Below are the code and all the weights of a small trained network. Each question names an input and a class and asks about switching units off, where a switched-off unit gives its printed mean instead of its output.

import numpy as np


def w(rows, s, z=0):
    codes = np.array(rows[::2]) - 128.0
    scale = np.full(codes.shape[1], s)
    scale[-1] = z or s
    return codes * scale


def norm(h):
    return h / np.sqrt((h * h).mean(-1, keepdims=True) + 1e-5)


def f(y):
    return y / 2 * (1 + np.tanh(0.7978845608 * (y + 0.044715 * y**3)))


def log_softmax(a):
    a = a - a.max(-1, keepdims=True)
    return a - np.log(np.exp(a).sum(-1, keepdims=True))


def net(x, mask):
    res = np.array(x, float).reshape(1, 3) / 4 @ E
    u = 0
    for l in range(4):
        y = f(norm(res) @ A[l][:, :-1].T + A[l][:, -1])
        res = res + np.where(mask[u : u + 3], y, B[l][:, -1]) @ B[l][:, :-1]
        u += 3
    return log_softmax(norm(res)[-1] @ U[:, :-1].T + U[:, -1])


A, B = {}, {}
E = w([
[239,178,150,98],'x0',
[58,183,119,136],'x1',
[95,70,255,100],'x2',
],0.0062)
A[0] = w([
[151,152,60,254,252],'0.n0',
[147,209,131,129,123],'0.n1',
[196,34,131,104,30],'0.n2',
],0.0087,0.0022)
B[0] = w([
[119,93,140,115,253],'0.n0',
[133,155,173,191,174],'0.n1',
[41,137,1,73,191],'0.n2',
],0.0081,0.0036)
A[1] = w([
[75,208,146,125,42],'1.n0',
[117,101,110,201,77],'1.n1',
[148,240,122,2,254],'1.n2',
],0.0091,0.0021)
B[1] = w([
[183,255,115,25,151],'1.n0',
[170,188,134,179,137],'1.n1',
[150,96,165,159,252],'1.n2',
],0.0097,0.004)
A[2] = w([
[163,183,18,254,4],'2.n0',
[153,165,46,111,147],'2.n1',
[42,138,104,178,143],'2.n2',
],0.0086,0.003)
B[2] = w([
[64,35,226,77,252],'2.n0',
[76,125,137,118,185],'2.n1',
[255,150,143,155,211],'2.n2',
],0.0098,0.0031)
A[3] = w([
[125,155,115,67,249],'3.n0',
[134,128,130,255,192],'3.n1',
[153,88,66,93,241],'3.n2',
],0.013,0.0016)
B[3] = w([
[145,96,12,46,190],'3.n0',
[189,133,170,201,211],'3.n1',
[110,232,140,114,252],'3.n2',
],0.011,0.0023)
U = w([
[36,27,163,23,9],'0',
[190,107,127,184,198],'1',
[68,168,29,10,196],'2',
],0.011,0.0012)

Each question gives the input, the list of numbers given to net, and the class t.
The units are the neurons (one row each of A and B). Each row of codes is followed by its name. A weight is (code - 128) times the scale printed after its matrix; where a second scale follows, it is the last column's (A, B and U).
mask holds one flag per neuron, layer by layer. A switched-off neuron (its flag False) gives its mean, the last column of its row in B, instead of its output. The means were averaged over made-up inputs and are rounded, as every weight is.
A unit's drop is (log p(t) with every unit on - log p(t) with that unit switched off) / (log p(t) with every unit on - log p(t) with every unit switched off).
The circuit of an input: a set's keep is (log p(t) with only the set's units on - log p(t) with every unit switched off) / (log p(t) with every unit on - log p(t) with every unit switched off). Starting from all 12 units, units are removed one at a time, each time the one whose removal leaves the highest keep (on an exact tie, the one counted first), for as long as the keep stays at least 0.8.
units of the circuit, in order: the units of the circuit, biggest drop first
k most important neurons: the k neurons with the biggest drops, biggest first
top k neurons in layer l: the k neurons of layer l with the biggest drops, biggest first
drop of u: that unit's drop, to one decimal
input [-2,-4,-4], class 0: units of the circuit, in order => [2.n0]
input [-6,6,-5], class 1: 4 most important neurons => [0.n0 2.n2 0.n2 3.n1]
input [-8,6,4], class 1: units of the circuit, in order => [2.n2 2.n0]
input [-6,0,4], class 1: units of the circuit, in order => [2.n0 2.n2 3.n1]
input [-8,-5,7], class 1: top 2 neurons in layer 2 => [2.n0 2.n2]
input [-4,4,-4], class 0: 3 most important neurons => [2.n0 1.n1 0.n2]
input [0,7,6], class 2: 2 most important neurons => [1.n0 2.n0]
input [-6,1,-6], class 0: 4 most important neurons => [2.n0 1.n1 1.n2 2.n1]
input [-4,5,4], class 2: 3 most important neurons => [1.n0 1.n2 0.n0]
input [-4,-6,-4], class 2: 2 most important neurons => [0.n0 0.n1]
input [-8,-1,7], class 1: top 2 neurons in layer 3 => [3.n1 3.n0]
input [-4,7,-7], class 0: 2 most important neurons => [2.n0 0.n2]
input [1,7,6], class 2: units of the circuit, in order => [1.n0 2.n0]
input [2,6,2], class 2: units of the circuit, in order => [1.n0]
input [5,-6,-8], class 0: 2 most important neurons => [2.n0 1.n0]
input [-8,-4,7], class 1: 3 most important neurons => [1.n0 2.n0 2.n2]
input [-4,5,2], class 2: 2 most important neurons => [1.n0 1.n2]
input [4,-7,0], class 2: 2 most important neurons => [0.n2 3.n2]
input [-8,8,4], class 1: 3 most important neurons => [2.n2 0.n2 2.n0]
input [6,-2,-8], class 0: top neuron in layer 2 => [2.n0]
input [-1,0,-3], class 0: top 2 neurons in layer 1 => [1.n1 1.n2]
input [2,3,1], class 2: top 2 neurons in layer 2 => [2.n2 2.n0]
input [-2,2,-6], class 0: drop of 2.n0 => 1.2
